Here is a tiny trained network, its code and every weight. The questions are about switching its units off for an input and a target symbol, where a switched-off unit gives its printed mean instead of its output.

import numpy as np


def w(rows, s, z=0):
    codes = np.array(rows[::2]) - 128.0
    scale = np.full(codes.shape[1], s)
    scale[-1] = z or s
    return codes * scale


def norm(h):
    return h / np.sqrt((h * h).mean(-1, keepdims=True) + 1e-5)


def f(y):
    return y / 2 * (1 + np.tanh(0.7978845608 * (y + 0.044715 * y**3)))


def softmax(a):
    e = np.exp(a - a.max(-1, keepdims=True))
    return e / e.sum(-1, keepdims=True)


def log_softmax(a):
    a = a - a.max(-1, keepdims=True)
    return a - np.log(np.exp(a).sum(-1, keepdims=True))


def net(x, mask):
    ids = ['αβγδεζηθλμξπστψω'.index(c) for c in x.split()]
    T = len(ids)
    res = E[ids] + P[:T]
    u = 0
    for l in range(2):
        q, k, v = (norm(res) @ M[l].T for M in (Q, K, V))
        z = softmax(np.where(np.tri(T) > 0, q @ k.T / 2**0.5, -1e9)) @ v
        res = res + np.where(mask[u], z, O[l][:, -1]) @ O[l][:, :-1]
        u += 1
        y = f(norm(res) @ A[l][:, :-1].T + A[l][:, -1])
        res = res + np.where(mask[u : u + 16], y, B[l][:, -1]) @ B[l][:, :-1]
        u += 16
    return log_softmax(norm(res)[-1] @ U[:, :-1].T + U[:, -1])


Q, K, V, O, A, B = {}, {}, {}, {}, {}, {}
E = w([
[118,145,122],'α',
[145,71,120],'β',
[148,136,124],'γ',
[1,123,98],'δ',
[119,146,130],'ε',
[117,143,114],'ζ',
[112,140,107],'η',
[89,130,209],'θ',
[111,139,102],'λ',
[148,92,143],'μ',
[123,92,130],'ξ',
[114,139,110],'π',
[139,152,205],'σ',
[138,217,132],'τ',
[169,129,72],'ψ',
[125,135,133],'ω',
],0.034)
P = w([
[16,221,3],'0',
[38,179,83],'1',
[59,173,94],'2',
[71,169,105],'3',
[78,161,115],'4',
[84,151,123],'5',
[95,152,129],'6',
[112,150,145],'7',
[107,140,141],'8',
[105,137,142],'9',
],0.0052)
Q[0] = w([
[52,36,139],'L0H0',
[2,141,251],'L0H0',
],0.0077)
K[0] = w([
[193,157,87],'L0H0',
[59,132,253],'L0H0',
],0.0048)
V[0] = w([
[43,120,224],'L0H0',
[2,64,118],'L0H0',
],0.0056)
O[0] = w([
[75,155,217,186],'L0H0',
[2,185,99,246],'L0H0',
],0.0084,0.0013)
A[0] = w([
[112,71,71,92],'L0N0',
[87,78,191,117],'L0N1',
[147,200,214,111],'L0N2',
[106,96,73,122],'L0N3',
[120,105,110,70],'L0N4',
[128,74,52,3],'L0N5',
[195,151,88,130],'L0N6',
[35,96,145,92],'L0N7',
[189,116,30,133],'L0N8',
[215,163,127,100],'L0N9',
[139,189,97,135],'L0N10',
[179,86,176,127],'L0N11',
[126,209,136,115],'L0N12',
[140,134,109,124],'L0N13',
[251,156,144,115],'L0N14',
[111,74,207,108],'L0N15',
],0.012,0.0058)
B[0] = w([
[189,131,170,160],'L0N0',
[47,220,56,217],'L0N1',
[230,68,86,228],'L0N2',
[193,126,233,179],'L0N3',
[191,129,140,98],'L0N4',
[253,32,156,118],'L0N5',
[28,78,143,172],'L0N6',
[41,180,100,234],'L0N7',
[105,31,233,219],'L0N8',
[55,91,81,160],'L0N9',
[66,65,194,242],'L0N10',
[16,191,117,199],'L0N11',
[46,44,129,251],'L0N12',
[110,116,153,129],'L0N13',
[36,116,85,207],'L0N14',
[29,240,117,226],'L0N15',
],0.0044,0.0032)
Q[1] = w([
[252,34,64],'L1H0',
[177,86,79],'L1H0',
],0.014)
K[1] = w([
[85,58,4],'L1H0',
[146,11,62],'L1H0',
],0.011)
V[1] = w([
[190,136,2],'L1H0',
[65,8,52],'L1H0',
],0.0079)
O[1] = w([
[192,178,41,2],'L1H0',
[2,57,53,46],'L1H0',
],0.0077,0.0056)
A[1] = w([
[204,233,162,140],'L1N0',
[160,64,89,167],'L1N1',
[61,108,73,167],'L1N2',
[128,231,109,200],'L1N3',
[119,50,20,74],'L1N4',
[196,196,189,64],'L1N5',
[153,82,150,152],'L1N6',
[181,190,70,128],'L1N7',
[106,57,137,86],'L1N8',
[116,119,131,57],'L1N9',
[127,125,202,83],'L1N10',
[195,96,149,118],'L1N11',
[133,90,139,141],'L1N12',
[195,114,4,4],'L1N13',
[116,119,129,93],'L1N14',
[102,81,147,90],'L1N15',
],0.015,0.0043)
B[1] = w([
[191,68,143,254],'L1N0',
[113,212,127,143],'L1N1',
[174,116,136,242],'L1N2',
[194,129,91,242],'L1N3',
[152,122,197,184],'L1N4',
[156,109,111,233],'L1N5',
[133,157,104,134],'L1N6',
[137,98,69,129],'L1N7',
[155,130,136,160],'L1N8',
[120,107,130,118],'L1N9',
[138,98,146,211],'L1N10',
[92,182,83,125],'L1N11',
[152,150,120,135],'L1N12',
[128,136,253,138],'L1N13',
[142,130,131,127],'L1N14',
[156,109,117,158],'L1N15',
],0.012,0.0065)
U = w([
[114,133,125,95],'α',
[168,145,164,124],'β',
[111,9,161,84],'γ',
[94,156,136,254],'δ',
[120,129,166,129],'ε',
[119,127,121,89],'ζ',
[120,116,106,103],'η',
[69,188,239,102],'θ',
[119,92,73,139],'λ',
[149,248,128,175],'μ',
[109,119,136,68],'ξ',
[117,120,104,111],'π',
[141,147,182,73],'σ',
[222,109,91,187],'τ',
[143,126,217,168],'ψ',
[110,112,152,69],'ω',
],0.015,0.0061)

Each question gives the input, a string of symbols that net reads in full, and the target symbol t.
The units are the heads (2 rows each of Q, K, V and O) and the neurons (one row each of A and B). Each row of codes is followed by its name. A weight is (code - 128) times the scale printed after its matrix; where a second scale follows, it is the last column's (O, A, B and U).
mask holds one flag per unit, layer by layer, with each layer's heads first. A switched-off unit (its flag False) gives its mean, the last column of its rows in O or B, instead of its output. The means were averaged over made-up inputs and are rounded, as every weight is.
A unit's drop is (log p(t) with every unit on - log p(t) with that unit switched off) / (log p(t) with every unit on - log p(t) with every unit switched off).
The circuit of an input: a set's keep is (log p(t) with only the set's units on - log p(t) with every unit switched off) / (log p(t) with every unit on - log p(t) with every unit switched off). Starting from the 12 units with the biggest drops (on a tie, the unit counted first), units are removed one at a time, each time the one whose removal leaves the highest keep (on an exact tie, the one counted first), for as long as the keep stays at least 0.8.
circuit, biggest first: the units of the circuit, biggest drop first
most important unit: the unit with the biggest drop
k most important neurons: the k neurons with the biggest drops, biggest first
top k neurons in layer l: the k neurons of layer l with the biggest drops, biggest first
input ζ λ η ε μ τ α, target τ: circuit, biggest first : (L1H0, L1N3)
input μ τ π θ α ξ ε θ θ α, target θ: circuit, biggest first : (L1N0)
input λ ε γ π τ μ μ, target τ: 2 most important neurons : (L0N15, L0N11)
input ψ θ λ λ μ ω, target θ: circuit, biggest first : (L0H0, L1N0)
input α λ π μ μ τ γ τ γ, target γ: 3 most important neurons : (L0N6, L1N3, L0N14)
input θ η μ λ τ α, target τ: circuit, biggest first : (L0N8, L1N3)
input μ μ μ λ λ, target λ: circuit, biggest first : (L1H0, L1N0, L1N2)
input ω θ μ μ ψ δ θ π σ β, target ψ: 2 most important neurons : (L1N4, L1N1)
input λ μ μ δ ψ, target ψ: 2 most important neurons : (L1N13, L1N4)
input μ β ε λ π λ γ θ μ η, target θ: top 3 neurons in layer 1 : (L1N0, L1N5, L1N3)
input ψ γ π λ λ ξ λ ξ ω, target γ: 2 most important neurons : (L0N12, L0N2)
input θ τ π ζ μ τ ε, target τ: top 2 neurons in layer 0 : (L0N2, L0N8)
input π μ β ζ π μ, target μ: top 2 neurons in layer 1 : (L1N0, L1N3)
input ω γ λ τ μ π λ μ μ ε, target τ: top 2 neurons in layer 0 : (L0N8, L0N2)
input π τ θ ε, target θ: most important unit : L0N12
input λ τ ζ τ α ω μ λ μ μ, target τ: top 2 neurons in layer 0 : (L0N8, L0N1)
input γ θ δ γ α θ ζ, target θ: top 2 neurons in layer 1 : (L1N0, L1N5)
input λ π θ α β π π, target θ: top 2 neurons in layer 1 : (L1N0, L1N5)
input γ λ π τ θ λ ε, target θ: top 4 neurons in layer 1 : (L1N0, L1N2, L1N5, L1N3)
input δ η μ μ ε γ λ, target γ: top 3 neurons in layer 0 : (L0N15, L0N1, L0N2)
input γ μ α, target γ: circuit, biggest first : (L1H0)
input γ λ ε λ, target γ: top 3 neurons in layer 1 : (L1N2, L1N3, L1N13)
